Below are the code and all the weights of a small trained network. Each question names an input and a class and asks about switching units off, where a switched-off unit gives its printed mean instead of its output.

import numpy as np


def w(rows, s, z=0):
    codes = np.array(rows[::2]) - 128.0
    scale = np.full(codes.shape[1], s)
    scale[-1] = z or s
    return codes * scale


def norm(h):
    return h / np.sqrt((h * h).mean(-1, keepdims=True) + 1e-5)


def f(y):
    return np.maximum(y, 0)


def log_softmax(a):
    a = a - a.max(-1, keepdims=True)
    return a - np.log(np.exp(a).sum(-1, keepdims=True))


def net(x, mask):
    res = np.array(x, float).reshape(1, 5) / 4 @ E
    u = 0
    for l in range(2):
        y = f(norm(res) @ A[l][:, :-1].T + A[l][:, -1])
        res = res + np.where(mask[u : u + 16], y, B[l][:, -1]) @ B[l][:, :-1]
        u += 16
    return log_softmax(norm(res)[-1] @ U[:, :-1].T + U[:, -1])


A, B = {}, {}
E = w([
[159,163,155,70,149,128,38,95,195,69],'x0',
[202,148,73,112,190,165,165,116,164,204],'x1',
[62,90,85,115,173,150,95,113,139,90],'x2',
[191,55,82,255,120,132,104,163,44,77],'x3',
[105,193,96,166,97,107,62,90,187,180],'x4',
],0.0071)
A[0] = w([
[38,158,110,179,146,159,152,133,147,156,128],'L0N1',
[90,136,124,74,135,136,146,75,151,143,71],'L0N2',
[60,99,123,193,162,154,195,87,142,133,3],'L0N3',
[150,63,25,74,122,160,142,69,132,171,12],'L0N4',
[150,129,137,81,216,77,103,157,103,83,164],'L0N5',
[20,84,166,148,111,134,65,128,117,124,80],'L0N6',
[165,118,48,150,250,194,170,46,185,186,83],'L0N7',
[100,209,1,169,61,120,64,145,183,136,63],'L0N8',
[93,219,79,151,166,122,73,105,96,167,52],'L0N9',
[160,70,192,180,104,152,69,201,132,133,148],'L0N10',
[32,98,29,138,249,139,144,15,129,93,83],'L0N11',
[130,110,166,94,158,130,164,172,73,118,72],'L0N12',
[173,104,118,95,147,153,102,91,118,214,159],'L0N13',
[161,226,92,83,128,154,28,110,133,83,111],'L0N14',
[180,72,160,105,190,172,187,61,111,82,55],'L0N15',
[51,164,150,83,59,126,159,150,140,92,125],'L0N16',
],0.0076,0.0021)
B[0] = w([
[119,144,172,98,196,110,167,110,48,135,182],'L0N1',
[51,115,58,139,134,171,147,117,149,142,187],'L0N2',
[42,132,224,84,152,160,43,168,114,152,159],'L0N3',
[145,100,164,131,106,72,93,163,166,99,175],'L0N4',
[134,76,162,143,169,114,95,63,86,209,182],'L0N5',
[131,109,199,97,93,68,113,251,178,91,201],'L0N6',
[44,103,244,158,92,78,125,207,172,68,253],'L0N7',
[155,30,63,62,136,16,154,43,79,129,228],'L0N8',
[143,6,109,115,115,87,173,143,80,98,186],'L0N9',
[194,112,80,137,129,199,175,128,158,128,194],'L0N10',
[217,253,97,110,160,127,197,139,71,75,219],'L0N11',
[110,103,128,9,141,38,127,39,120,190,177],'L0N12',
[170,109,61,178,53,130,50,110,183,125,194],'L0N13',
[148,102,192,142,182,207,112,134,61,160,222],'L0N14',
[123,61,84,79,58,53,127,89,102,114,185],'L0N15',
[171,70,76,210,48,209,163,134,146,99,203],'L0N16',
],0.006,0.0068)
A[1] = w([
[78,124,162,187,150,87,150,138,56,229,107],'L1N1',
[161,111,127,135,180,69,152,160,44,109,211],'L1N2',
[147,70,137,148,93,127,156,170,168,63,176],'L1N3',
[239,163,176,168,35,125,159,118,155,159,121],'L1N4',
[194,188,123,156,104,219,103,3,151,64,111],'L1N5',
[89,225,159,49,93,191,178,117,183,208,98],'L1N6',
[205,205,170,112,97,145,126,164,84,181,3],'L1N7',
[104,181,159,160,71,163,216,169,58,129,200],'L1N8',
[184,102,56,223,125,190,139,152,125,112,160],'L1N9',
[90,76,158,74,177,168,118,179,87,68,96],'L1N10',
[85,152,57,152,216,118,125,150,140,7,72],'L1N11',
[147,109,127,130,212,150,162,164,140,182,198],'L1N12',
[197,136,81,123,248,69,155,167,209,143,175],'L1N13',
[30,132,113,132,125,151,157,169,122,187,190],'L1N14',
[150,117,48,182,39,64,133,3,152,174,152],'L1N15',
[104,101,129,73,114,141,210,87,171,95,169],'L1N16',
],0.0075,0.0022)
B[1] = w([
[178,37,231,107,179,104,91,98,158,80,180],'L1N1',
[105,204,119,59,125,176,110,90,167,175,254],'L1N2',
[41,153,48,154,65,127,114,133,206,134,242],'L1N3',
[79,186,150,96,176,116,184,246,108,124,203],'L1N4',
[159,113,181,151,167,81,149,102,145,132,156],'L1N5',
[116,105,72,191,122,199,129,97,81,85,186],'L1N6',
[131,196,123,148,193,123,146,150,63,227,141],'L1N7',
[201,168,163,126,163,93,31,136,162,108,194],'L1N8',
[78,139,110,141,140,215,135,30,156,128,197],'L1N9',
[168,153,150,161,142,68,158,113,148,184,222],'L1N10',
[130,190,139,146,176,189,219,227,65,235,173],'L1N11',
[87,84,141,155,78,90,20,148,174,61,155],'L1N12',
[110,108,167,157,1,103,167,174,112,95,185],'L1N13',
[228,100,117,167,164,238,82,62,191,110,175],'L1N14',
[99,152,120,63,161,126,140,120,75,113,218],'L1N15',
[132,158,40,183,123,104,103,132,64,149,212],'L1N16',
],0.007,0.0074)
U = w([
[108,44,64,41,91,6,154,63,51,156,248],'0',
[77,100,133,172,17,74,116,215,232,112,143],'1',
[108,132,35,195,114,230,141,50,126,128,166],'2',
[135,234,134,85,190,104,189,195,41,172,84],'3',
[192,54,228,122,203,116,57,74,164,153,16],'4',
],0.011,0.0016)

Each question gives the input, the list of numbers given to net, and the class t.
The units are the neurons (one row each of A and B). Each row of codes is followed by its name. A weight is (code - 128) times the scale printed after its matrix; where a second scale follows, it is the last column's (A, B and U).
mask holds one flag per neuron, layer by layer. A switched-off neuron (its flag False) gives its mean, the last column of its row in B, instead of its output. The means were averaged over made-up inputs and are rounded, as every weight is.
A unit's drop is (log p(t) with every unit on - log p(t) with that unit switched off) / (log p(t) with every unit on - log p(t) with every unit switched off).
The circuit of an input: a set's keep is (log p(t) with only the set's units on - log p(t) with every unit switched off) / (log p(t) with every unit on - log p(t) with every unit switched off). Starting from the 12 units with the biggest drops (on a tie, the unit counted first), units are removed one at a time, each time the one whose removal leaves the highest keep (on an exact tie, the one counted first), for as long as the keep stays at least 0.8.
circuit, biggest first: the units of the circuit, biggest drop first
most important unit: the unit with the biggest drop
top k neurons: the k neurons with the biggest drops, biggest first
top k neurons in layer l: the k neurons of layer l with the biggest drops, biggest first
input [5,-1,-5,0,4], class 3: circuit, biggest first => L1N4
input [-4,-7,-5,7,7], class 0: top 3 neurons in layer 0 => L0N8; L0N7; L0N16
input [-2,-4,2,-4,-2], class 1: top 2 neurons => L0N6; L0N16
input [3,3,7,6,-4], class 3: top 2 neurons => L0N11; L1N11
input [-6,-5,5,-8,5], class 2: top 2 neurons in layer 0 => L0N16; L0N7
input [-5,-2,0,-4,5], class 0: top 2 neurons => L0N8; L0N14
input [-8,-1,4,6,6], class 4: circuit, biggest first => L1N1; L0N3; L0N1
input [7,-3,1,7,1], class 2: top 2 neurons in layer 0 => L0N10; L0N12
input [7,1,6,6,7], class 0: top 3 neurons in layer 0 => L0N8; L0N9; L0N16
input [1,7,-2,2,-6], class 1: top 2 neurons in layer 0 => L0N7; L0N8
input [7,-4,3,-7,7], class 0: circuit, biggest first => L0N8; L0N7
input [6,6,-3,-8,3], class 2: top 3 neurons => L1N6; L0N2; L0N6
input [-8,0,3,2,-6], class 4: circuit, biggest first => L0N3; L1N1; L1N8
input [1,-4,4,7,3], class 2: most important unit => L0N7
input [-2,-3,-1,7,1], class 2: top 2 neurons => L1N9; L0N7
input [6,5,6,3,3], class 3: top 3 neurons in layer 1 => L1N11; L1N1; L1N14
input [-6,5,2,-4,-3], class 4: top 2 neurons in layer 1 => L1N14; L1N1
input [-7,8,4,6,-1], class 1: top 2 neurons => L0N7; L0N4
input [-6,1,4,-6,7], class 0: top 2 neurons => L0N8; L0N9
input [-8,5,8,1,-6], class 3: circuit, biggest first => L0N11
input [-3,-4,-5,0,2], class 3: top 2 neurons => L0N7; L1N4
input [-1,-6,0,2,7], class 0: top 2 neurons in layer 0 => L0N8; L0N7
input [0,8,1,-2,-6], class 1: top 2 neurons => L0N7; L0N8
